Here is a tiny trained network, its code and every weight. The questions are about switching its units off for an input and a class, where a switched-off unit gives its printed mean instead of its output.

import numpy as np


def w(rows, s, z=0):
    codes = np.array(rows[::2]) - 128.0
    scale = np.full(codes.shape[1], s)
    scale[-1] = z or s
    return codes * scale


def norm(h):
    return h / np.sqrt((h * h).mean(-1, keepdims=True) + 1e-5)


def f(y):
    return np.maximum(y, 0)


def log_softmax(a):
    a = a - a.max(-1, keepdims=True)
    return a - np.log(np.exp(a).sum(-1, keepdims=True))


def net(x, mask):
    res = np.array(x, float).reshape(1, 4) / 4 @ E
    u = 0
    for l in range(4):
        y = f(norm(res) @ A[l][:, :-1].T + A[l][:, -1])
        res = res + np.where(mask[u : u + 5], y, B[l][:, -1]) @ B[l][:, :-1]
        u += 5
    return log_softmax(norm(res)[-1] @ U[:, :-1].T + U[:, -1])


A, B = {}, {}
E = w([
[54,136,133,99,104,68,108,153,176],'x0',
[133,118,145,149,2,166,106,194,104],'x1',
[63,150,60,176,157,167,197,191,133],'x2',
[199,150,73,125,76,75,203,129,191],'x3',
],0.016)
A[0] = w([
[7,185,104,59,102,48,146,168,156,103],'0.n1',
[136,139,194,197,3,191,130,192,139,9],'0.n2',
[157,146,89,204,137,215,201,98,46,108],'0.n3',
[132,58,189,68,144,153,67,112,109,95],'0.n4',
[241,181,105,107,140,210,145,70,44,34],'0.n5',
],0.008,0.011)
B[0] = w([
[206,63,173,160,181,182,128,186,184,254],'0.n1',
[158,152,73,49,42,145,65,227,56,179],'0.n2',
[156,78,148,159,152,163,91,157,205,246],'0.n3',
[149,213,112,167,120,117,190,174,121,204],'0.n4',
[174,12,173,197,155,145,98,172,216,187],'0.n5',
],0.011,0.0053)
A[1] = w([
[165,126,217,94,74,46,134,47,121,19],'1.n1',
[208,129,17,132,37,66,217,71,190,2],'1.n2',
[118,123,78,108,233,101,138,40,167,49],'1.n3',
[2,90,157,71,95,7,68,177,232,65],'1.n4',
[8,107,178,120,178,213,44,101,3,17],'1.n5',
],0.0095,0.0077)
B[1] = w([
[97,244,66,151,106,206,108,80,156,181],'1.n1',
[105,182,242,202,147,34,154,177,86,255],'1.n2',
[126,69,105,45,125,88,117,161,68,243],'1.n3',
[233,43,177,151,158,251,188,143,121,242],'1.n4',
[157,182,183,226,107,23,171,149,118,252],'1.n5',
],0.012,0.0049)
A[2] = w([
[103,124,165,171,134,90,141,153,118,67],'2.n1',
[136,64,95,64,160,66,119,153,82,50],'2.n2',
[163,136,165,116,80,130,43,12,131,56],'2.n3',
[27,132,9,184,145,152,167,176,144,2],'2.n4',
[106,103,124,97,108,117,121,134,135,50],'2.n5',
],0.014,0.0077)
B[2] = w([
[123,207,120,111,93,96,138,101,171,254],'2.n1',
[68,132,91,103,61,157,73,97,127,200],'2.n2',
[124,178,140,90,157,244,247,214,140,200],'2.n3',
[181,229,207,50,112,225,160,102,96,230],'2.n4',
[133,119,143,97,126,185,88,156,131,129],'2.n5',
],0.013,0.0049)
A[3] = w([
[107,147,106,155,153,110,58,145,208,65],'3.n1',
[163,126,158,159,120,65,141,145,185,137],'3.n2',
[169,134,106,88,130,190,81,171,134,254],'3.n3',
[100,126,90,83,247,97,165,40,147,159],'3.n4',
[117,213,125,123,102,126,157,130,135,158],'3.n5',
],0.014,0.0049)
B[3] = w([
[143,155,175,119,103,115,96,52,117,137],'3.n1',
[69,120,122,174,164,110,92,107,101,221],'3.n2',
[88,107,95,90,170,68,128,76,138,247],'3.n3',
[155,114,113,136,8,142,112,224,96,193],'3.n4',
[108,115,114,105,148,125,119,48,119,211],'3.n5',
],0.015,0.012)
U = w([
[100,204,180,229,125,17,142,152,83,158],'0',
[105,93,75,53,1,124,87,192,48,137],'1',
[206,22,152,171,195,182,129,171,199,137],'2',
[117,224,145,65,161,200,184,79,120,113],'3',
[38,100,67,117,156,65,43,7,138,120],'4',
[119,200,43,153,141,122,51,134,174,3],'5',
],0.018,0.015)

Each question gives the input, the list of numbers given to net, and the class t.
The units are the neurons (one row each of A and B). Each row of codes is followed by its name. A weight is (code - 128) times the scale printed after its matrix; where a second scale follows, it is the last column's (A, B and U).
mask holds one flag per neuron, layer by layer. A switched-off neuron (its flag False) gives its mean, the last column of its row in B, instead of its output. The means were averaged over made-up inputs and are rounded, as every weight is.
A unit's drop is (log p(t) with every unit on - log p(t) with that unit switched off) / (log p(t) with every unit on - log p(t) with every unit switched off).
The circuit of an input: a set's keep is (log p(t) with only the set's units on - log p(t) with every unit switched off) / (log p(t) with every unit on - log p(t) with every unit switched off). Starting from the 12 units with the biggest drops (on a tie, the unit counted first), units are removed one at a time, each time the one whose removal leaves the highest keep (on an exact tie, the one counted first), for as long as the keep stays at least 0.8.
units of the circuit, in order: the units of the circuit, biggest drop first
unit that matters most: the unit with the biggest drop
k most important neurons of layer l: the k neurons of layer l with the biggest drops, biggest first
drop of u: that unit's drop, to one decimal
input [-5,-8,-3,5], class 1: unit that matters most : 3.n4
input [-8,0,4,8], class 0: 2 most important neurons of layer 1 : 1.n2, 1.n4
input [-5,4,-3,0], class 2: 2 most important neurons of layer 0 : 0.n5, 0.n3
input [3,2,2,-3], class 4: units of the circuit, in order : 1.n2, 3.n3
input [4,-8,0,-7], class 1: 2 most important neurons of layer 1 : 1.n3, 1.n2
input [4,-6,6,5], class 1: units of the circuit, in order : 3.n4, 1.n5
input [-1,7,-6,-7], class 0: 2 most important neurons of layer 1 : 1.n5, 1.n3
input [4,5,-8,5], class 3: units of the circuit, in order : 1.n1, 2.n3
input [3,-6,-2,-5], class 1: 2 most important neurons of layer 1 : 1.n3, 1.n2
input [-7,-8,8,-4], class 1: 2 most important neurons of layer 1 : 1.n3, 1.n4
input [-8,6,-8,-5], class 2: 2 most important neurons of layer 3 : 3.n5, 3.n4
input [0,5,6,-1], class 3: 2 most important neurons of layer 1 : 1.n3, 1.n4
input [3,8,-7,8], class 0: 2 most important neurons of layer 1 : 1.n2, 1.n3
input [8,0,-3,-5], class 2: units of the circuit, in order : 1.n4
input [1,-8,-6,8], class 0: 3 most important neurons of layer 3 : 3.n4, 3.n2, 3.n3
input [7,4,8,-1], class 3: 2 most important neurons of layer 0 : 0.n3, 0.n5
input [8,5,-3,-6], class 2: 2 most important neurons of layer 1 : 1.n4, 1.n2
input [-5,6,2,6], class 0: 3 most important neurons of layer 1 : 1.n2, 1.n3, 1.n4
input [8,-5,-8,-6], class 2: 2 most important neurons of layer 2 : 2.n4, 2.n1
input [7,-2,-8,2], class 3: unit that matters most : 1.n1
input [-5,-1,-6,8], class 0: drop of 1.n2 : 4.9
input [-4,-8,-5,-2], class 1: drop of 3.n4 : 0.4
input [2,-6,-4,-8], class 0: drop of 1.n5 : 1.9
input [1,-2,4,2], class 3: drop of 2.n4 : 2.4
